Here is a tiny trained network, its code and every weight. The questions are about switching its units off for an input and a target symbol, where a switched-off unit gives its printed mean instead of its output.

import numpy as np


def w(rows, s, z=0):
    codes = np.array(rows[::2]) - 128.0
    scale = np.full(codes.shape[1], s)
    scale[-1] = z or s
    return codes * scale


def f(y):
    return y / 2 * (1 + np.tanh(0.7978845608 * (y + 0.044715 * y**3)))


def softmax(a):
    e = np.exp(a - a.max(-1, keepdims=True))
    return e / e.sum(-1, keepdims=True)


def log_softmax(a):
    a = a - a.max(-1, keepdims=True)
    return a - np.log(np.exp(a).sum(-1, keepdims=True))


def net(x, mask):
    ids = ['ΔΛΩαβγεζηθμπστφψ'.index(c) for c in x.split()]
    T = len(ids)
    res = E[ids] + P[:T]
    u = 0
    for l in range(2):
        r = res
        for j in range(3):
            rows = slice(2 * j, 2 * j + 2)
            q, k, v = (r @ M[l][rows].T for M in (Q, K, V))
            z = softmax(np.where(np.tri(T) > 0, q @ k.T / 2**0.5, -1e9)) @ v
            o = O[l][rows]
            res = res + np.where(mask[u + j], z, o[:, -1]) @ o[:, :-1]
        u += 3
        y = f(res @ A[l][:, :-1].T + A[l][:, -1])
        res = res + np.where(mask[u : u + 8], y, B[l][:, -1]) @ B[l][:, :-1]
        u += 8
    return log_softmax(res[-1] @ U[:, :-1].T + U[:, -1])


Q, K, V, O, A, B = {}, {}, {}, {}, {}, {}
E = w([
[222,125,211,97,131,111,106,112],'Δ',
[244,134,181,172,84,76,192,176],'Λ',
[204,115,182,142,17,133,232,113],'Ω',
[140,156,167,90,112,142,171,118],'α',
[180,142,167,128,58,140,190,105],'β',
[159,47,180,70,74,107,183,97],'γ',
[180,128,132,169,57,160,196,143],'ε',
[95,103,104,159,124,232,34,101],'ζ',
[189,157,131,240,140,178,63,173],'η',
[211,149,138,198,68,165,148,143],'θ',
[71,49,171,59,139,198,32,85],'μ',
[116,183,159,131,188,147,54,169],'π',
[104,111,107,94,10,125,253,38],'σ',
[84,54,123,20,72,51,73,21],'τ',
[92,129,81,84,116,153,136,53],'φ',
[3,209,26,87,90,243,244,93],'ψ',
],0.0047)
P = w([
[194,153,224,72,92,190,173,101],'0',
[127,199,141,196,203,84,119,22],'1',
[44,131,232,98,33,153,83,240],'2',
[226,192,56,4,100,197,71,125],'3',
[202,6,129,220,157,224,234,137],'4',
[34,190,149,118,53,90,39,239],'5',
[216,222,38,54,37,147,81,100],'6',
[64,152,241,239,255,104,243,8],'7',
[13,207,125,103,9,56,40,208],'8',
[250,158,26,23,56,235,102,120],'9',
[238,35,87,247,174,245,83,56],'10',
[63,232,134,152,32,51,24,228],'11',
],0.0049)
Q[0] = w([
[28,50,233,231,229,144,223,53],'L0H1',
[16,61,213,204,156,67,180,148],'L0H1',
[231,214,123,138,211,253,113,62],'L0H2',
[30,104,108,47,7,20,44,246],'L0H2',
[191,131,48,138,64,250,95,123],'L0H3',
[33,222,237,167,178,32,78,127],'L0H3',
],0.005)
K[0] = w([
[221,43,222,244,253,142,229,47],'L0H1',
[247,74,174,201,210,218,239,42],'L0H1',
[18,70,21,223,236,210,208,17],'L0H2',
[115,228,117,2,8,43,44,235],'L0H2',
[74,185,12,130,62,224,46,217],'L0H3',
[108,103,237,216,240,133,176,14],'L0H3',
],0.0049)
V[0] = w([
[45,230,126,27,31,82,20,212],'L0H1',
[140,114,173,24,98,158,127,30],'L0H1',
[204,117,171,3,199,32,152,94],'L0H2',
[117,133,102,220,240,166,137,15],'L0H2',
[203,106,156,83,7,160,13,182],'L0H3',
[176,65,174,239,249,45,89,70],'L0H3',
],0.0047)
O[0] = w([
[206,208,61,42,77,123,28,131,253],'L0H1',
[170,129,229,59,155,173,81,133,172],'L0H1',
[210,75,174,18,205,66,124,135,88],'L0H2',
[132,159,82,207,236,193,145,17,106],'L0H2',
[249,40,140,131,3,220,115,117,253],'L0H3',
[101,104,156,231,154,2,35,46,60],'L0H3',
],0.0044,0.0016)
A[0] = w([
[212,113,129,215,171,199,200,42,251],'L0N1',
[123,251,46,124,12,83,26,210,252],'L0N2',
[9,127,162,110,83,58,234,7,225],'L0N3',
[225,116,188,226,132,33,221,134,152],'L0N4',
[187,75,34,86,81,224,206,3,160],'L0N5',
[62,198,224,236,196,105,77,69,181],'L0N6',
[31,213,209,201,216,72,122,32,200],'L0N7',
[176,149,175,139,214,39,189,85,109],'L0N8',
],0.005,0.0035)
B[0] = w([
[213,81,158,196,207,227,189,41,195],'L0N1',
[124,186,61,92,24,66,105,175,254],'L0N2',
[14,69,198,2,33,65,134,23,143],'L0N3',
[187,227,197,240,116,56,247,104,142],'L0N4',
[191,55,37,144,137,88,233,18,177],'L0N5',
[38,193,191,155,221,70,62,84,161],'L0N6',
[41,150,204,101,184,59,59,43,159],'L0N7',
[112,212,223,134,146,17,129,87,125],'L0N8',
],0.0049,0.0072)
Q[1] = w([
[229,215,2,115,26,82,116,215],'L1H1',
[135,35,133,172,139,219,205,167],'L1H1',
[157,79,166,147,175,237,184,212],'L1H2',
[7,159,183,198,80,18,206,141],'L1H2',
[50,252,80,36,171,14,80,43],'L1H3',
[221,146,101,35,5,206,66,253],'L1H3',
],0.0045)
K[1] = w([
[105,187,61,106,57,67,44,179],'L1H1',
[95,141,199,58,237,49,108,13],'L1H1',
[17,220,226,148,196,34,104,21],'L1H2',
[247,137,138,164,165,215,87,213],'L1H2',
[255,46,6,112,101,238,107,216],'L1H3',
[20,236,59,80,42,57,67,124],'L1H3',
],0.0045)
V[1] = w([
[35,157,125,29,216,48,17,93],'L1H1',
[117,196,193,107,199,97,7,224],'L1H1',
[93,82,94,3,41,21,7,101],'L1H2',
[129,92,50,103,52,39,234,69],'L1H2',
[59,64,24,56,139,228,71,36],'L1H3',
[122,215,36,232,217,247,39,125],'L1H3',
],0.0051)
O[1] = w([
[34,241,206,55,225,19,71,119,192],'L1H1',
[13,184,253,119,72,78,102,59,250],'L1H1',
[211,168,217,14,235,12,110,211,3],'L1H2',
[234,37,67,120,207,108,245,239,148],'L1H2',
[231,255,22,10,249,149,27,29,19],'L1H3',
[58,252,91,230,120,232,16,2,31],'L1H3',
],0.0049,0.0019)
A[1] = w([
[239,160,11,76,241,167,197,78,183],'L1N1',
[224,171,129,8,96,136,31,220,203],'L1N2',
[149,154,173,38,56,196,171,193,215],'L1N3',
[111,237,172,38,255,64,122,43,128],'L1N4',
[53,194,113,109,123,36,57,200,58],'L1N5',
[68,61,232,156,237,85,213,149,185],'L1N6',
[77,35,146,191,254,25,178,219,91],'L1N7',
[4,245,167,194,129,134,48,25,3],'L1N8',
],0.005,0.0046)
B[1] = w([
[194,243,24,81,239,117,190,191,191],'L1N1',
[78,78,102,130,53,58,56,49,254],'L1N2',
[45,155,215,40,78,113,59,59,218],'L1N3',
[244,59,227,155,238,97,174,237,185],'L1N4',
[73,67,53,247,178,51,210,243,185],'L1N5',
[45,166,221,42,27,161,86,207,184],'L1N6',
[64,228,25,53,22,188,179,242,146],'L1N7',
[50,40,62,95,195,21,254,62,209],'L1N8',
],0.0052,0.0093)
U = w([
[30,197,245,78,15,163,5,56,253],'Δ',
[15,26,144,170,39,139,145,215,89],'Λ',
[104,51,13,222,125,43,226,255,90],'Ω',
[118,138,174,105,149,171,152,151,122],'α',
[128,91,112,138,147,174,182,184,119],'β',
[116,166,100,80,129,146,211,186,127],'γ',
[195,62,67,202,123,146,142,148,173],'ε',
[187,154,71,148,211,103,107,41,172],'ζ',
[98,27,61,159,124,135,142,4,30],'η',
[220,68,106,252,90,189,69,88,237],'θ',
[251,75,172,53,183,53,80,77,90],'μ',
[146,20,250,103,170,91,176,75,69],'π',
[77,251,13,36,167,161,166,152,40],'σ',
[165,114,207,70,161,140,157,222,51],'τ',
[179,129,140,147,182,142,145,172,153],'φ',
[201,167,50,182,217,171,99,176,156],'ψ',
],0.005,0.0046)

Each question gives the input, a string of symbols that net reads in full, and the target symbol t.
The units are the heads (2 rows each of Q, K, V and O) and the neurons (one row each of A and B). Each row of codes is followed by its name. A weight is (code - 128) times the scale printed after its matrix; where a second scale follows, it is the last column's (O, A, B and U).
mask holds one flag per unit, layer by layer, with each layer's heads first. A switched-off unit (its flag False) gives its mean, the last column of its rows in O or B, instead of its output. The means were averaged over made-up inputs and are rounded, as every weight is.
A unit's drop is (log p(t) with every unit on - log p(t) with that unit switched off) / (log p(t) with every unit on - log p(t) with every unit switched off).
The circuit of an input: a set's keep is (log p(t) with only the set's units on - log p(t) with every unit switched off) / (log p(t) with every unit on - log p(t) with every unit switched off). Starting from the 12 units with the biggest drops (on a tie, the unit counted first), units are removed one at a time, each time the one whose removal leaves the highest keep (on an exact tie, the one counted first), for as long as the keep stays at least 0.8.
circuit, biggest first: the units of the circuit, biggest drop first
most important unit: the unit with the biggest drop
top k neurons: the k neurons with the biggest drops, biggest first
top k neurons in layer l: the k neurons of layer l with the biggest drops, biggest first
which heads matter: for each layer, one digit per head in row order, 1 if its drop is at least 0.15 and else 0, layers parted by /
input η ζ φ π Λ α ψ γ η ψ π Ω, target Δ: circuit, biggest first	L1N8; L1N4
input η τ ζ γ, target μ: top neuron	L0N3
input ψ η ζ ε Ω π π α, target Ω: top 3 neurons	L0N5; L0N4; L0N1
input ε τ π Λ, target μ: which heads matter	001 / 011
input π τ μ ψ ζ π π θ σ π, target μ: which heads matter	000 / 011
input Λ γ Ω π η φ π π Δ φ Δ, target π: top 2 neurons in layer 1	L1N4; L1N8
input θ Λ τ γ ζ η η η β η π, target η: top 2 neurons	L0N6; L1N8
input π ε η π π π ψ, target σ: which heads matter	100 / 001
input τ π μ η η π θ γ π π σ, target γ: which heads matter	101 / 101
input α ζ α π σ π Δ π, target σ: top 4 neurons	L1N7; L1N1; L0N5; L1N6
input ζ π η Δ ζ, target π: top 3 neurons	L0N7; L0N6; L1N8
input α π ζ φ Λ η π τ Ω η β, target τ: top 3 neurons	L0N3; L1N4; L0N7
input π σ π φ π π η ψ ψ γ π, target ψ: top 2 neurons	L0N3; L1N1
input π π π π ψ, target π: top 2 neurons in layer 0	L0N7; L0N6
input π η π σ Λ η η Δ η τ π π, target Ω: top 3 neurons	L1N5; L0N2; L0N1
input π ψ η π π π ζ β μ Λ ζ ε, target Δ: top 3 neurons	L1N3; L1N8; L1N4
input η Δ η τ π γ, target Δ: most important unit	L1N3
input ε β η π η π φ μ, target η: top 4 neurons	L0N1; L0N3; L1N8; L0N7
input γ Δ τ π σ, target Δ: top 3 neurons	L0N7; L0N6; L1N6
input σ τ π π τ η τ π π γ π, target π: top 2 neurons	L0N7; L0N6
input τ Λ Δ τ μ, target Λ: top 2 neurons in layer 0	L0N4; L0N8
input η π η π ψ η σ π, target ψ: which heads matter	000 / 101
input π τ π π η π Λ, target Δ: most important unit	L0N2
input π π Ω ε π, target π: top 4 neurons	L0N7; L1N8; L0N6; L1N4
input η η π π Λ τ μ τ Δ φ φ, target τ: top 2 neurons in layer 0	L0N3; L0N7
input θ π η π η, target π: top 4 neurons	L0N7; L1N8; L0N6; L1N4
input π Δ η η π, target Δ: most important unit	L0H3
